Here is a tiny trained network, its code and every weight. The questions are about switching its units off for an input and a class, where a switched-off unit gives its printed mean instead of its output.

import numpy as np


def w(rows, s, z=0):
    codes = np.array(rows[::2]) - 128.0
    scale = np.full(codes.shape[1], s)
    scale[-1] = z or s
    return codes * scale


def f(y):
    return y / 2 * (1 + np.tanh(0.7978845608 * (y + 0.044715 * y**3)))


def log_softmax(a):
    a = a - a.max(-1, keepdims=True)
    return a - np.log(np.exp(a).sum(-1, keepdims=True))


def net(x, mask):
    res = np.array(x, float).reshape(1, 3) / 4 @ E
    y = f(res @ A[0][:, :-1].T + A[0][:, -1])
    res = res + np.where(mask, y, B[0][:, -1]) @ B[0][:, :-1]
    return log_softmax(res[-1] @ U[:, :-1].T + U[:, -1])


A, B = {}, {}
E = w([
[198,2,151,141,141,62,2,166],'x0',
[233,186,58,24,215,219,97,117],'x1',
[97,92,86,173,18,243,80,83],'x2',
],0.0097)
A[0] = w([
[110,107,126,135,97,93,147,149,207],'n1',
[171,148,93,80,186,224,97,127,143],'n2',
[90,105,103,197,63,112,127,120,127],'n3',
[145,148,129,93,156,165,120,127,70],'n4',
[85,227,121,142,130,204,250,117,95],'n5',
[120,120,153,149,109,101,146,125,82],'n6',
[146,109,164,123,125,138,60,159,132],'n7',
[142,124,141,120,179,69,154,109,88],'n8',
[127,130,119,131,77,156,127,123,87],'n9',
[126,125,105,112,115,121,132,138,250],'n10',
[119,121,133,91,105,158,108,105,80],'n11',
[119,145,124,99,145,70,136,144,110],'n12',
[140,172,135,81,158,51,195,145,114],'n13',
[148,101,105,130,128,105,90,129,99],'n14',
[118,159,119,134,179,87,174,137,135],'n15',
[139,79,104,130,138,74,63,137,161],'n16',
[132,85,114,122,41,217,87,126,148],'n17',
[188,168,112,122,148,139,122,157,126],'n18',
[79,186,121,116,82,115,177,125,156],'n19',
[96,119,152,135,99,115,127,144,85],'n20',
[102,135,133,145,97,71,131,131,90],'n21',
[141,98,132,142,157,126,81,146,99],'n22',
[152,115,137,140,145,118,78,153,98],'n23',
[125,120,111,111,77,164,93,155,85],'n24',
[97,122,156,133,76,70,177,113,100],'n25',
[141,158,121,168,203,70,151,120,155],'n26',
[91,138,119,166,71,239,132,94,119],'n27',
[157,113,128,103,174,157,108,117,83],'n28',
[148,74,124,139,121,128,64,132,118],'n29',
[178,161,119,167,157,189,99,133,89],'n30',
[79,85,98,145,129,78,174,167,99],'n31',
[137,135,148,148,142,137,117,109,246],'n32',
[161,88,120,127,119,82,107,86,119],'n33',
[145,73,129,125,135,130,120,93,93],'n34',
],0.015,0.012)
B[0] = w([
[146,134,188,109,133,198,135,114,173],'n1',
[125,150,217,104,139,169,116,48,237],'n2',
[112,155,168,118,147,110,111,63,187],'n3',
[110,137,105,135,127,72,109,57,158],'n4',
[181,53,32,15,95,90,141,130,253],'n5',
[118,140,125,137,125,93,126,73,142],'n6',
[140,114,87,86,105,116,137,145,166],'n7',
[91,149,107,180,137,74,118,154,159],'n8',
[136,169,97,129,137,71,95,133,149],'n9',
[158,113,204,112,124,250,135,180,189],'n10',
[99,139,105,144,124,71,117,114,138],'n11',
[110,144,118,182,145,93,117,139,154],'n12',
[93,162,122,215,128,68,122,195,196],'n13',
[139,116,84,107,128,94,130,122,149],'n14',
[114,148,117,162,143,106,127,180,176],'n15',
[156,100,96,60,105,136,147,166,185],'n16',
[97,155,136,218,163,86,121,198,212],'n17',
[111,129,149,141,110,126,126,67,176],'n18',
[177,92,114,60,117,158,141,130,199],'n19',
[118,133,125,140,126,90,127,70,144],'n20',
[120,139,142,132,133,98,121,64,151],'n21',
[139,109,77,123,113,93,137,120,154],'n22',
[139,114,74,120,125,92,136,124,153],'n23',
[112,150,112,153,132,63,124,140,150],'n24',
[116,147,150,109,131,121,106,49,169],'n25',
[113,144,143,185,144,118,120,178,180],'n26',
[92,157,117,220,137,79,136,206,216],'n27',
[103,136,133,120,127,82,128,75,160],'n28',
[152,97,65,79,112,113,148,139,172],'n29',
[110,144,148,139,132,74,124,66,163],'n30',
[110,144,142,124,132,111,110,64,156],'n31',
[153,119,200,98,122,255,131,190,185],'n32',
[151,117,92,98,128,112,142,127,153],'n33',
[132,132,91,114,118,90,128,122,139],'n34',
],0.026,0.023)
U = w([
[171,91,70,72,99,99,169,153,110],'0',
[93,174,115,169,157,85,134,202,156],'1',
[108,160,168,99,136,114,119,40,122],'2',
[158,118,174,117,140,248,164,198,255],'3',
[89,95,101,140,133,147,174,92,72],'4',
[150,152,59,162,143,165,122,143,76],'5',
],0.014,0.0045)

Each question gives the input, the list of numbers given to net, and the class t.
The units are the neurons (one row each of A and B). Each row of codes is followed by its name. A weight is (code - 128) times the scale printed after its matrix; where a second scale follows, it is the last column's (A, B and U).
mask holds one flag per neuron, in row order. A switched-off neuron (its flag False) gives its mean, the last column of its row in B, instead of its output. The means were averaged over made-up inputs and are rounded, as every weight is.
A unit's drop is (log p(t) with every unit on - log p(t) with that unit switched off) / (log p(t) with every unit on - log p(t) with every unit switched off).
The circuit of an input: a set's keep is (log p(t) with only the set's units on - log p(t) with every unit switched off) / (log p(t) with every unit on - log p(t) with every unit switched off). Starting from the 12 units with the biggest drops (on a tie, the unit counted first), units are removed one at a time, each time the one whose removal leaves the highest keep (on an exact tie, the one counted first), for as long as the keep stays at least 0.8.
circuit, biggest first: the units of the circuit, biggest drop first
most important unit: the unit with the biggest drop
k most important neurons: the k neurons with the biggest drops, biggest first
drop when u is switched off: that unit's drop, to one decimal
input [-6,-6,5], class 0: circuit, biggest first => [n5]
input [-5,-7,6], class 2: 4 most important neurons => [n3 n25 n13 n19]
input [6,-7,-2], class 2: 4 most important neurons => [n5 n3 n31 n25]
input [-7,-7,7], class 0: 4 most important neurons => [n5 n19 n2 n13]
input [7,8,4], class 2: 2 most important neurons => [n2 n5]
input [1,-5,4], class 2: 3 most important neurons => [n3 n13 n25]
input [-2,-7,6], class 2: 2 most important neurons => [n3 n25]
input [-5,-5,-2], class 0: 3 most important neurons => [n5 n2 n19]
input [-3,4,-4], class 1: 2 most important neurons => [n13 n15]
input [-5,7,8], class 1: 2 most important neurons => [n27 n17]
input [6,4,-7], class 1: 3 most important neurons => [n5 n13 n26]
input [-6,-4,-2], class 0: drop when n5 is switched off => 0.3
input [4,5,7], class 1: drop when n17 is switched off => 0.5
input [1,8,8], class 1: most important unit => n17
input [-2,5,-5], class 1: drop when n14 is switched off => 0.0
